Here is a tiny trained network, its code and every weight. The questions are about switching its units off for an input and a class, where a switched-off unit gives its printed mean instead of its output.

import numpy as np


def w(rows, s, z=0):
    codes = np.array(rows[::2]) - 128.0
    scale = np.full(codes.shape[1], s)
    scale[-1] = z or s
    return codes * scale


def f(y):
    return y / 2 * (1 + np.tanh(0.7978845608 * (y + 0.044715 * y**3)))


def log_softmax(a):
    a = a - a.max(-1, keepdims=True)
    return a - np.log(np.exp(a).sum(-1, keepdims=True))


def net(x, mask):
    res = np.array(x, float).reshape(1, 7) / 4 @ E
    y = f(res @ A[0][:, :-1].T + A[0][:, -1])
    res = res + np.where(mask, y, B[0][:, -1]) @ B[0][:, :-1]
    return log_softmax(res[-1] @ U[:, :-1].T + U[:, -1])


A, B = {}, {}
E = w([
[68,170,121],'x0',
[237,101,138],'x1',
[77,174,22],'x2',
[34,190,159],'x3',
[103,85,2],'x4',
[153,246,127],'x5',
[89,197,108],'x6',
],0.0035)
A[0] = w([
[82,157,53,164],'n1',
[133,128,148,122],'n2',
[112,145,152,192],'n3',
[140,123,139,118],'n4',
[116,148,133,196],'n5',
[122,131,125,192],'n6',
[175,47,152,175],'n7',
[128,83,108,171],'n8',
[101,156,111,183],'n9',
[105,148,121,160],'n10',
[118,141,115,241],'n11',
[94,142,117,102],'n12',
[139,93,126,141],'n13',
[132,108,132,161],'n14',
[177,130,167,92],'n15',
[129,138,152,143],'n16',
[104,141,117,98],'n17',
[131,125,117,103],'n18',
[10,56,180,77],'n19',
[115,129,108,254],'n20',
[132,156,194,151],'n21',
[159,119,148,112],'n22',
[130,128,128,76],'n23',
[149,140,169,106],'n24',
[127,34,41,182],'n25',
[179,128,165,94],'n26',
[109,154,160,199],'n27',
[116,141,159,144],'n28',
[145,114,134,117],'n29',
],0.014,0.0044)
B[0] = w([
[138,87,9,230],'n1',
[140,113,133,130],'n2',
[194,139,107,183],'n3',
[129,116,139,127],'n4',
[181,150,105,182],'n5',
[161,153,127,172],'n6',
[111,141,242,249],'n7',
[126,191,149,174],'n8',
[156,125,70,188],'n9',
[140,118,89,162],'n10',
[200,184,117,218],'n11',
[88,76,88,135],'n12',
[116,147,164,151],'n13',
[141,143,153,153],'n14',
[136,66,133,151],'n15',
[157,122,123,144],'n16',
[95,91,96,126],'n17',
[102,122,125,116],'n18',
[215,56,165,186],'n19',
[213,203,123,230],'n20',
[203,97,93,187],'n21',
[128,97,149,139],'n22',
[101,105,126,105],'n23',
[151,89,118,140],'n24',
[114,253,106,255],'n25',
[134,67,137,153],'n26',
[211,138,91,198],'n27',
[162,110,110,151],'n28',
[119,115,149,130],'n29',
],0.035,0.004)
U = w([
[176,53,140,187],'0',
[2,46,82,67],'1',
[97,170,182,206],'2',
[134,151,39,149],'3',
[47,60,157,4],'4',
],0.005,0.0022)

Each question gives the input, the list of numbers given to net, and the class t.
The units are the neurons (one row each of A and B). Each row of codes is followed by its name. A weight is (code - 128) times the scale printed after its matrix; where a second scale follows, it is the last column's (A, B and U).
mask holds one flag per neuron, in row order. A switched-off neuron (its flag False) gives its mean, the last column of its row in B, instead of its output. The means were averaged over made-up inputs and are rounded, as every weight is.
A unit's drop is (log p(t) with every unit on - log p(t) with that unit switched off) / (log p(t) with every unit on - log p(t) with every unit switched off).
The circuit of an input: a set's keep is (log p(t) with only the set's units on - log p(t) with every unit switched off) / (log p(t) with every unit on - log p(t) with every unit switched off). Starting from the 12 units with the biggest drops (on a tie, the unit counted first), units are removed one at a time, each time the one whose removal leaves the highest keep (on an exact tie, the one counted first), for as long as the keep stays at least 0.8.
circuit, biggest first: the units of the circuit, biggest drop first
unit that matters most: the unit with the biggest drop
top k neurons: the k neurons with the biggest drops, biggest first
drop when u is switched off: that unit's drop, to one decimal
input [4,5,4,3,-7,-5,-3], class 0: unit that matters most -> n25
input [4,4,-7,0,-5,8,8], class 0: circuit, biggest first -> n25, n21
input [-3,2,-1,-1,-4,-1,-7], class 2: top 2 neurons -> n7, n1
input [3,1,3,-3,-7,-8,3], class 2: top 2 neurons -> n1, n9
input [4,0,-3,7,1,-3,-5], class 0: top 2 neurons -> n19, n25
input [6,-5,2,8,-1,-6,-8], class 0: top 2 neurons -> n19, n25
input [-2,7,4,4,-4,8,-6], class 0: top 2 neurons -> n25, n1
input [5,-8,-1,6,-4,-8,-2], class 0: drop when n19 is switched off -> 1.1
input [4,4,0,-2,0,-5,3], class 2: drop when n1 is switched off -> 0.2
input [-4,1,2,-2,-8,7,-5], class 0: drop when n25 is switched off -> 0.1
input [1,-5,-2,-6,3,5,-6], class 2: drop when n1 is switched off -> 0.2
